Here is a tiny trained network, its code and every weight. The questions are about switching its units off for an input and a class, where a switched-off unit gives its printed mean instead of its output.

import numpy as np


def w(rows, s, z=0):
    codes = np.array(rows[::2]) - 128.0
    scale = np.full(codes.shape[1], s)
    scale[-1] = z or s
    return codes * scale


def norm(h):
    return h / np.sqrt((h * h).mean(-1, keepdims=True) + 1e-5)


def f(y):
    return np.maximum(y, 0)


def log_softmax(a):
    a = a - a.max(-1, keepdims=True)
    return a - np.log(np.exp(a).sum(-1, keepdims=True))


def net(x, mask):
    res = np.array(x, float).reshape(1, 5) / 4 @ E
    u = 0
    for l in range(4):
        y = f(norm(res) @ A[l][:, :-1].T + A[l][:, -1])
        res = res + np.where(mask[u : u + 7], y, B[l][:, -1]) @ B[l][:, :-1]
        u += 7
    return log_softmax(norm(res)[-1] @ U[:, :-1].T + U[:, -1])


A, B = {}, {}
E = w([
[135,129,167,92,54,124,109,119,12,134,118,120],'x0',
[189,71,149,139,108,177,147,101,129,225,116,238],'x1',
[93,110,13,162,156,211,145,132,98,140,71,110],'x2',
[125,153,117,148,104,136,113,118,135,150,148,127],'x3',
[216,147,67,75,184,147,124,191,121,124,165,119],'x4',
],0.011)
A[0] = w([
[234,155,111,114,151,141,130,143,131,158,104,147,5],'L0N1',
[143,92,111,112,139,153,119,138,253,142,117,184,37],'L0N2',
[93,83,166,152,118,145,131,107,146,173,96,178,127],'L0N3',
[203,75,99,144,125,146,119,133,117,153,149,172,39],'L0N4',
[184,126,193,105,113,134,146,102,164,136,153,171,22],'L0N5',
[149,120,156,119,98,164,121,136,53,150,123,159,86],'L0N6',
[128,97,66,131,127,172,146,106,99,154,107,172,36],'L0N7',
],0.016,0.0025)
B[0] = w([
[31,42,142,110,21,159,133,86,153,80,206,188,215],'L0N1',
[218,132,159,234,167,103,251,76,54,133,167,53,251],'L0N2',
[46,186,156,53,86,141,148,94,162,70,118,185,243],'L0N3',
[130,252,100,17,149,152,140,119,161,112,71,138,230],'L0N4',
[115,113,112,176,132,127,34,251,124,179,58,119,224],'L0N5',
[177,121,111,179,188,73,200,50,77,129,151,91,219],'L0N6',
[130,73,174,182,145,132,18,246,111,185,74,99,240],'L0N7',
],0.011)
A[1] = w([
[186,107,108,83,92,91,134,109,7,161,128,173,26],'L1N1',
[194,102,191,80,116,162,130,128,87,173,127,194,34],'L1N2',
[241,89,61,54,124,158,110,153,122,148,223,162,4],'L1N3',
[133,161,106,77,124,138,105,136,136,94,171,84,73],'L1N4',
[175,116,123,108,141,89,114,50,21,164,125,130,40],'L1N5',
[213,113,181,115,123,56,71,168,156,179,169,188,2],'L1N6',
[195,147,117,91,158,158,134,99,179,193,112,214,34],'L1N7',
],0.014,0.002)
B[1] = w([
[203,162,161,254,139,192,205,106,76,123,182,78,253],'L1N1',
[125,217,134,35,101,103,178,154,140,127,101,76,244],'L1N2',
[16,19,115,146,59,107,127,93,111,76,176,246,212],'L1N3',
[134,195,110,37,136,83,163,109,89,126,88,129,207],'L1N4',
[207,95,107,188,171,137,152,72,113,120,222,91,228],'L1N5',
[123,38,169,144,162,167,19,222,126,167,112,88,208],'L1N6',
[144,247,110,33,175,64,155,121,180,179,34,191,186],'L1N7',
],0.009,0.0068)
A[2] = w([
[145,65,92,146,151,179,60,192,127,160,79,133,2],'L2N1',
[135,160,73,59,115,97,92,95,142,74,129,83,10],'L2N2',
[202,88,106,207,215,106,188,80,248,165,179,158,14],'L2N3',
[88,81,162,136,90,131,116,42,168,152,132,149,47],'L2N4',
[161,108,166,134,119,137,95,162,163,134,157,147,6],'L2N5',
[71,75,131,133,85,142,135,81,138,81,166,214,43],'L2N6',
[139,112,85,161,109,204,131,147,114,175,85,158,9],'L2N7',
],0.015,0.0013)
B[2] = w([
[123,87,111,139,167,104,56,152,137,145,113,105,203],'L2N1',
[165,169,135,91,159,145,141,188,126,144,144,168,201],'L2N2',
[211,133,139,145,92,120,133,61,6,134,214,73,255],'L2N3',
[147,83,93,130,118,172,144,111,171,134,153,149,168],'L2N4',
[142,116,115,117,142,100,111,121,187,149,164,110,154],'L2N5',
[65,98,162,114,128,162,141,113,123,99,106,178,197],'L2N6',
[142,115,112,113,119,88,99,164,162,155,114,115,188],'L2N7',
],0.014,0.0094)
A[3] = w([
[36,47,160,145,44,162,136,30,167,89,131,179,29],'L3N1',
[132,111,189,172,114,92,7,175,178,118,123,71,2],'L3N2',
[139,82,15,164,162,170,60,148,72,181,39,128,24],'L3N3',
[138,87,108,124,143,38,52,158,157,140,97,63,34],'L3N4',
[158,93,69,76,112,134,146,182,105,92,184,107,37],'L3N5',
[178,179,147,83,98,119,119,178,112,167,120,170,75],'L3N6',
[102,205,99,101,171,129,74,134,140,42,81,121,109],'L3N7',
],0.013,0.0017)
B[3] = w([
[83,39,67,81,116,127,81,183,102,31,170,232,252],'L3N1',
[127,79,34,119,228,172,73,173,133,185,97,73,254],'L3N2',
[143,101,184,95,184,70,29,196,214,123,225,86,239],'L3N3',
[87,108,167,155,144,180,80,172,187,167,131,111,239],'L3N4',
[42,60,223,254,81,156,109,51,207,127,65,175,204],'L3N5',
[73,151,14,114,104,105,103,100,209,95,77,79,240],'L3N6',
[187,146,137,94,62,129,169,86,122,230,70,189,217],'L3N7',
],0.009,0.0081)
U = w([
[192,140,163,209,148,130,193,56,50,152,185,51,253],'0',
[95,241,118,36,106,104,184,121,180,186,19,167,89],'1',
[98,56,143,141,201,126,29,205,181,220,118,71,89],'2',
[21,24,132,108,96,156,144,113,117,75,151,254,73],'3',
],0.0091,0.0021)

Each question gives the input, the list of numbers given to net, and the class t.
The units are the neurons (one row each of A and B). Each row of codes is followed by its name. A weight is (code - 128) times the scale printed after its matrix; where a second scale follows, it is the last column's (A, B and U).
mask holds one flag per neuron, layer by layer. A switched-off neuron (its flag False) gives its mean, the last column of its row in B, instead of its output. The means were averaged over made-up inputs and are rounded, as every weight is.
A unit's drop is (log p(t) with every unit on - log p(t) with that unit switched off) / (log p(t) with every unit on - log p(t) with every unit switched off).
The circuit of an input: a set's keep is (log p(t) with only the set's units on - log p(t) with every unit switched off) / (log p(t) with every unit on - log p(t) with every unit switched off). Starting from the 12 units with the biggest drops (on a tie, the unit counted first), units are removed one at a time, each time the one whose removal leaves the highest keep (on an exact tie, the one counted first), for as long as the keep stays at least 0.8.
units of the circuit, in order: the units of the circuit, biggest drop first
k most important neurons: the k neurons with the biggest drops, biggest first
k most important neurons of layer l: the k neurons of layer l with the biggest drops, biggest first
input [5,0,-1,7,6], class 3: units of the circuit, in order -> (L0N1)
input [3,-8,-8,-8,-2], class 1: 3 most important neurons -> (L0N7 L0N2 L0N5)
input [-3,-4,1,-2,3], class 1: 3 most important neurons -> (L0N2 L0N6 L0N7)
input [-1,4,-2,-4,-3], class 1: units of the circuit, in order -> (L0N3 L0N1)
input [1,1,7,-6,8], class 3: 4 most important neurons -> (L0N1 L1N3 L0N5 L2N6)
input [-1,-4,3,3,-6], class 3: 2 most important neurons of layer 0 -> (L0N4 L0N7)
input [-8,2,-8,-3,-6], class 0: 2 most important neurons -> (L0N2 L0N7)
input [-6,-4,-6,-8,4], class 0: 2 most important neurons -> (L0N7 L2N3)
input [-5,-5,3,-5,-4], class 0: 2 most important neurons of layer 0 -> (L0N1 L0N4)
input [-2,-3,1,-2,0], class 1: 2 most important neurons -> (L0N2 L0N6)
input [2,6,-5,8,2], class 1: 2 most important neurons -> (L0N4 L0N7)
input [7,-2,-8,-8,-5], class 2: 4 most important neurons -> (L0N2 L0N5 L1N6 L2N3)
input [6,8,-3,5,6], class 1: 2 most important neurons of layer 1 -> (L1N2 L1N7)
input [5,-5,3,7,5], class 0: 2 most important neurons -> (L0N3 L0N4)
input [-6,-3,2,-7,-6], class 0: most important neuron -> (L0N1)
input [-3,-7,0,-1,-1], class 1: 2 most important neurons -> (L0N2 L0N7)
input [6,1,-5,8,-7], class 3: 4 most important neurons -> (L0N3 L0N2 L0N7 L3N1)
input [-4,-7,4,-1,8], class 3: 2 most important neurons of layer 1 -> (L1N3 L1N2)
input [4,1,3,-3,3], class 0: 2 most important neurons of layer 0 -> (L0N6 L0N5)
input [3,1,-1,-3,-8], class 3: units of the circuit, in order -> (L0N3)
input [4,-8,-4,-5,-8], class 1: 2 most important neurons of layer 2 -> (L2N2 L2N3)
input [1,-7,4,1,2], class 1: 3 most important neurons of layer 0 -> (L0N7 L0N2 L0N5)
input [1,-1,5,1,8], class 3: 2 most important neurons of layer 0 -> (L0N1 L0N5)
